Below are the code and all the weights of a small trained network. Each question names an input and a target symbol and asks about switching units off, where a switched-off unit gives its printed mean instead of its output.

import numpy as np


def w(rows, s, z=0):
    codes = np.array(rows[::2]) - 128.0
    scale = np.full(codes.shape[1], s)
    scale[-1] = z or s
    return codes * scale


def norm(h):
    return h / np.sqrt((h * h).mean(-1, keepdims=True) + 1e-5)


def f(y):
    return np.maximum(y, 0)


def softmax(a):
    e = np.exp(a - a.max(-1, keepdims=True))
    return e / e.sum(-1, keepdims=True)


def log_softmax(a):
    a = a - a.max(-1, keepdims=True)
    return a - np.log(np.exp(a).sum(-1, keepdims=True))


def net(x, mask):
    ids = ['βγδεηφψω'.index(c) for c in x.split()]
    T = len(ids)
    res = E[ids] + P[:T]
    u = 0
    for l in range(2):
        r = norm(res)
        for j in range(2):
            rows = slice(2 * j, 2 * j + 2)
            q, k, v = (r @ M[l][rows].T for M in (Q, K, V))
            z = softmax(np.where(np.tri(T) > 0, q @ k.T / 2**0.5, -1e9)) @ v
            o = O[l][rows]
            res = res + np.where(mask[u + j], z, o[:, -1]) @ o[:, :-1]
        u += 2
        y = f(norm(res) @ A[l][:, :-1].T + A[l][:, -1])
        res = res + np.where(mask[u : u + 4], y, B[l][:, -1]) @ B[l][:, :-1]
        u += 4
    return log_softmax(norm(res)[-1] @ U[:, :-1].T + U[:, -1])


Q, K, V, O, A, B = {}, {}, {}, {}, {}, {}
E = w([
[208,115,136,147,151],'β',
[253,130,154,104,222],'γ',
[154,198,103,187,167],'δ',
[136,142,177,48,139],'ε',
[123,90,132,134,35],'η',
[134,81,72,131,89],'φ',
[180,104,129,140,125],'ψ',
[119,96,158,156,72],'ω',
],0.022)
P = w([
[106,79,156,192,84],'0',
[112,138,163,118,225],'1',
[103,103,123,152,188],'2',
[125,110,127,167,162],'3',
[149,121,142,168,162],'4',
[134,116,186,156,156],'5',
[127,114,145,147,98],'6',
[175,139,137,171,101],'7',
[147,131,200,168,99],'8',
[182,146,160,103,132],'9',
[67,104,244,138,76],'10',
[193,160,127,165,91],'11',
[98,140,220,109,96],'12',
[144,119,166,128,15],'13',
],0.011)
Q[0] = w([
[253,56,129,144,125],'0.h1',
[148,65,154,122,127],'0.h1',
[120,151,153,129,115],'0.h2',
[77,146,147,152,146],'0.h2',
],0.011)
K[0] = w([
[73,223,128,149,75],'0.h1',
[165,254,141,230,142],'0.h1',
[246,91,99,121,125],'0.h2',
[179,152,65,177,115],'0.h2',
],0.0087)
V[0] = w([
[192,161,128,171,151],'0.h1',
[194,161,136,145,222],'0.h1',
[113,166,153,81,131],'0.h2',
[249,164,191,105,82],'0.h2',
],0.012)
O[0] = w([
[218,98,26,246,133,159],'0.h1',
[189,163,43,147,55,154],'0.h1',
[73,154,254,183,53,146],'0.h2',
[112,195,128,248,68,254],'0.h2',
],0.0097,0.0088)
A[0] = w([
[10,3,117,176,155,253],'0.n1',
[225,168,28,254,6,52],'0.n2',
[143,137,163,218,75,207],'0.n3',
[188,105,68,82,160,5],'0.n4',
],0.0053,0.0019)
B[0] = w([
[139,186,167,64,91,153],'0.n1',
[53,112,77,168,148,254],'0.n2',
[161,97,95,227,3,223],'0.n3',
[88,98,91,114,144,131],'0.n4',
],0.0063,0.0091)
Q[1] = w([
[255,101,145,129,92],'1.h1',
[203,133,106,81,199],'1.h1',
[131,220,108,138,33],'1.h2',
[34,12,9,224,104],'1.h2',
],0.0076)
K[1] = w([
[107,176,112,7,68],'1.h1',
[105,126,136,67,121],'1.h1',
[92,121,126,209,104],'1.h2',
[154,140,130,101,135],'1.h2',
],0.013)
V[1] = w([
[225,213,194,89,215],'1.h1',
[203,157,153,80,122],'1.h1',
[66,1,202,197,96],'1.h2',
[141,169,174,72,222],'1.h2',
],0.0075)
O[1] = w([
[138,109,43,163,115,79],'1.h1',
[119,211,183,247,108,109],'1.h1',
[176,61,58,171,170,238],'1.h2',
[111,207,73,114,79,2],'1.h2',
],0.011,0.0057)
A[1] = w([
[192,66,123,58,137,2],'1.n1',
[1,132,123,189,159,57],'1.n2',
[43,154,141,138,54,135],'1.n3',
[91,107,156,112,86,30],'1.n4',
],0.0093,0.0021)
B[1] = w([
[254,40,178,190,151,161],'1.n1',
[190,246,104,179,131,187],'1.n2',
[192,189,192,126,84,254],'1.n3',
[113,182,112,137,171,178],'1.n4',
],0.0087,0.0028)
U = w([
[108,57,144,118,171,82],'β',
[180,146,70,80,111,21],'γ',
[155,149,74,123,114,52],'δ',
[33,63,163,127,185,241],'ε',
[79,129,2,181,188,253],'η',
[164,75,61,130,122,53],'φ',
[148,88,101,55,130,162],'ψ',
[173,186,192,135,77,166],'ω',
],0.008,0.0026)

Each question gives the input, a string of symbols that net reads in full, and the target symbol t.
The units are the heads (2 rows each of Q, K, V and O) and the neurons (one row each of A and B). Each row of codes is followed by its name. A weight is (code - 128) times the scale printed after its matrix; where a second scale follows, it is the last column's (O, A, B and U).
mask holds one flag per unit, layer by layer, with each layer's heads first. A switched-off unit (its flag False) gives its mean, the last column of its rows in O or B, instead of its output. The means were averaged over made-up inputs and are rounded, as every weight is.
A unit's drop is (log p(t) with every unit on - log p(t) with that unit switched off) / (log p(t) with every unit on - log p(t) with every unit switched off).
The circuit of an input: a set's keep is (log p(t) with only the set's units on - log p(t) with every unit switched off) / (log p(t) with every unit on - log p(t) with every unit switched off). Starting from all 12 units, units are removed one at a time, each time the one whose removal leaves the highest keep (on an exact tie, the one counted first), for as long as the keep stays at least 0.8.
units of the circuit, in order: the units of the circuit, biggest drop first
top k neurons: the k neurons with the biggest drops, biggest first
top k neurons in layer l: the k neurons of layer l with the biggest drops, biggest first
heads that matter: for each layer, one digit per head in row order, 1 if its drop is at least 0.15 and else 0, layers parted by /
drop when u is switched off: that unit's drop, to one decimal
input δ η ω ε, target η: heads that matter => 11 / 10
input η ε ψ, target ω: top 4 neurons => [1.n2 0.n3 0.n2 0.n1]
input η η φ ε η, target ω: top 3 neurons => [0.n3 1.n3 0.n1]
input ε η φ, target ε: heads that matter => 11 / 00
input ε ε ω γ ε η ε φ, target ω: heads that matter => 10 / 00
input ω ε ω η ε ω η δ η ε ε ε ψ, target η: units of the circuit, in order => [0.h1 0.n2]
input ε ε ε η, target ω: heads that matter => 10 / 00
input γ φ η ω δ ε φ η η η η ω η δ, target ε: top 2 neurons => [0.n2 1.n3]
input η ε η ε, target ε: top 3 neurons => [1.n3 0.n1 0.n3]
input γ ε ε ε ε ε ε η γ ε ε φ, target ω: top neuron in layer 1 => [1.n3]
input ω ε ω, target ω: heads that matter => 01 / 01
input η η β, target ε: heads that matter => 10 / 00
input φ γ ε ω, target ω: units of the circuit, in order => [1.h2 0.h2 1.n3 0.h1]
input η η ψ, target ε: top neuron => [0.n3]
input β δ γ ε, target η: top 2 neurons in layer 0 => [0.n2 0.n1]
input ε φ ε φ η φ, target ε: drop when 0.n4 is switched off => 0.0
input γ η η η, target ε: drop when 1.h2 is switched off => 0.1
input γ ε φ η η, target ε: drop when 1.h2 is switched off => 0.3
